Here is a tiny trained network, its code and every weight. The questions are about switching its units off for an input and a class, where a switched-off unit gives its printed mean instead of its output.

import numpy as np


def w(rows, s, z=0):
    codes = np.array(rows[::2]) - 128.0
    scale = np.full(codes.shape[1], s)
    scale[-1] = z or s
    return codes * scale


def f(y):
    return y / 2 * (1 + np.tanh(0.7978845608 * (y + 0.044715 * y**3)))


def log_softmax(a):
    a = a - a.max(-1, keepdims=True)
    return a - np.log(np.exp(a).sum(-1, keepdims=True))


def net(x, mask):
    res = np.array(x, float).reshape(1, 4) / 4 @ E
    y = f(res @ A[0][:, :-1].T + A[0][:, -1])
    res = res + np.where(mask, y, B[0][:, -1]) @ B[0][:, :-1]
    return log_softmax(res[-1] @ U[:, :-1].T + U[:, -1])


A, B = {}, {}
E = w([
[144,129,103,156,99,253,122,173,90,158,173,144],'x0',
[73,135,80,140,131,121,179,136,209,129,206,84],'x1',
[213,42,74,213,72,125,143,116,186,110,86,165],'x2',
[97,157,66,78,120,142,163,163,154,205,44,195],'x3',
],0.013)
A[0] = w([
[98,134,92,141,134,142,145,120,162,128,175,95,129],'neuron 1',
[131,79,119,142,155,84,102,96,173,120,107,158,121],'neuron 2',
[178,119,191,118,124,152,71,120,74,113,71,141,197],'neuron 3',
[79,162,175,106,181,147,171,123,86,163,146,103,14],'neuron 4',
[111,162,148,109,158,86,135,108,157,94,77,101,39],'neuron 5',
[147,135,107,153,126,244,104,115,87,165,183,111,132],'neuron 6',
[132,112,155,108,162,61,189,91,119,114,129,132,70],'neuron 7',
[93,138,146,93,139,143,93,107,102,141,128,118,48],'neuron 8',
[167,89,104,161,87,132,133,142,133,139,145,159,102],'neuron 9',
[129,128,93,100,154,152,148,137,138,173,123,178,211],'neuron 10',
[101,134,117,152,134,139,172,148,193,109,166,74,118],'neuron 11',
[144,98,177,204,125,111,61,111,82,86,229,90,5],'neuron 12',
[106,93,161,145,110,147,100,136,132,103,121,80,156],'neuron 13',
],0.011,0.0013)
B[0] = w([
[147,135,92,165,184,85,86,65,151,146,115,133,184],'neuron 1',
[141,99,135,103,101,198,109,138,63,69,96,88,178],'neuron 2',
[187,117,96,193,255,46,126,107,187,192,137,91,217],'neuron 3',
[140,68,117,146,153,186,235,157,52,63,124,140,220],'neuron 4',
[109,162,144,119,99,111,96,201,144,109,152,53,199],'neuron 5',
[135,208,133,151,102,137,66,101,149,80,108,25,210],'neuron 6',
[131,156,168,134,94,184,68,114,117,73,147,53,191],'neuron 7',
[139,72,119,131,154,128,138,82,67,91,156,194,180],'neuron 8',
[185,123,91,138,61,137,185,167,106,53,172,118,177],'neuron 9',
[117,163,218,90,85,62,101,170,179,160,86,186,183],'neuron 10',
[148,74,65,116,207,70,119,95,131,184,141,79,200],'neuron 11',
[82,130,155,14,62,116,171,132,185,148,68,195,249],'neuron 12',
[131,110,173,95,159,126,124,98,141,142,81,153,160],'neuron 13',
],0.0088,0.016)
U = w([
[169,105,115,170,246,38,107,89,143,188,139,110,169],'0',
[70,146,203,42,73,126,172,153,175,163,41,191,227],'1',
[123,208,179,147,90,185,4,158,86,52,158,50,4],'2',
[176,50,133,159,112,179,255,160,39,23,169,156,119],'3',
],0.0082,0.0011)

Each question gives the input, the list of numbers given to net, and the class t.
The units are the neurons (one row each of A and B). Each row of codes is followed by its name. A weight is (code - 128) times the scale printed after its matrix; where a second scale follows, it is the last column's (A, B and U).
mask holds one flag per neuron, in row order. A switched-off neuron (its flag False) gives its mean, the last column of its row in B, instead of its output. The means were averaged over made-up inputs and are rounded, as every weight is.
A unit's drop is (log p(t) with every unit on - log p(t) with that unit switched off) / (log p(t) with every unit on - log p(t) with every unit switched off).
The circuit of an input: a set's keep is (log p(t) with only the set's units on - log p(t) with every unit switched off) / (log p(t) with every unit on - log p(t) with every unit switched off). Starting from the 12 units with the biggest drops (on a tie, the unit counted first), units are removed one at a time, each time the one whose removal leaves the highest keep (on an exact tie, the one counted first), for as long as the keep stays at least 0.8.
units of the circuit, in order: the units of the circuit, biggest drop first
most important unit: the unit with the biggest drop
top k neurons: the k neurons with the biggest drops, biggest first
drop when u is switched off: that unit's drop, to one decimal
input [7,5,6,3], class 2: top 4 neurons -> neuron 6; neuron 3; neuron 4; neuron 9
input [6,7,6,4], class 0: top 2 neurons -> neuron 11; neuron 1
input [4,-6,5,0], class 0: top 2 neurons -> neuron 3; neuron 4
input [-1,-1,2,-2], class 1: most important unit -> neuron 4
input [4,5,2,-6], class 1: top 2 neurons -> neuron 12; neuron 3
input [3,2,0,0], class 2: top 2 neurons -> neuron 3; neuron 12
input [-2,-5,8,-8], class 1: top 4 neurons -> neuron 12; neuron 4; neuron 13; neuron 8
input [4,7,0,-8], class 1: top 2 neurons -> neuron 12; neuron 3
input [6,-4,2,3], class 2: top 3 neurons -> neuron 6; neuron 12; neuron 11
input [2,6,-5,-3], class 0: top 2 neurons -> neuron 11; neuron 1
input [-3,1,-5,-3], class 3: top 3 neurons -> neuron 4; neuron 6; neuron 10
input [6,5,-7,-5], class 3: top 2 neurons -> neuron 4; neuron 3
input [-5,7,-8,5], class 3: drop when neuron 8 is switched off -> 0.1
input [0,-5,3,-5], class 0: drop when neuron 11 is switched off -> -0.3
input [-3,-5,8,7], class 3: units of the circuit, in order -> neuron 9
input [5,-7,-5,2], class 0: drop when neuron 3 is switched off -> 1.3
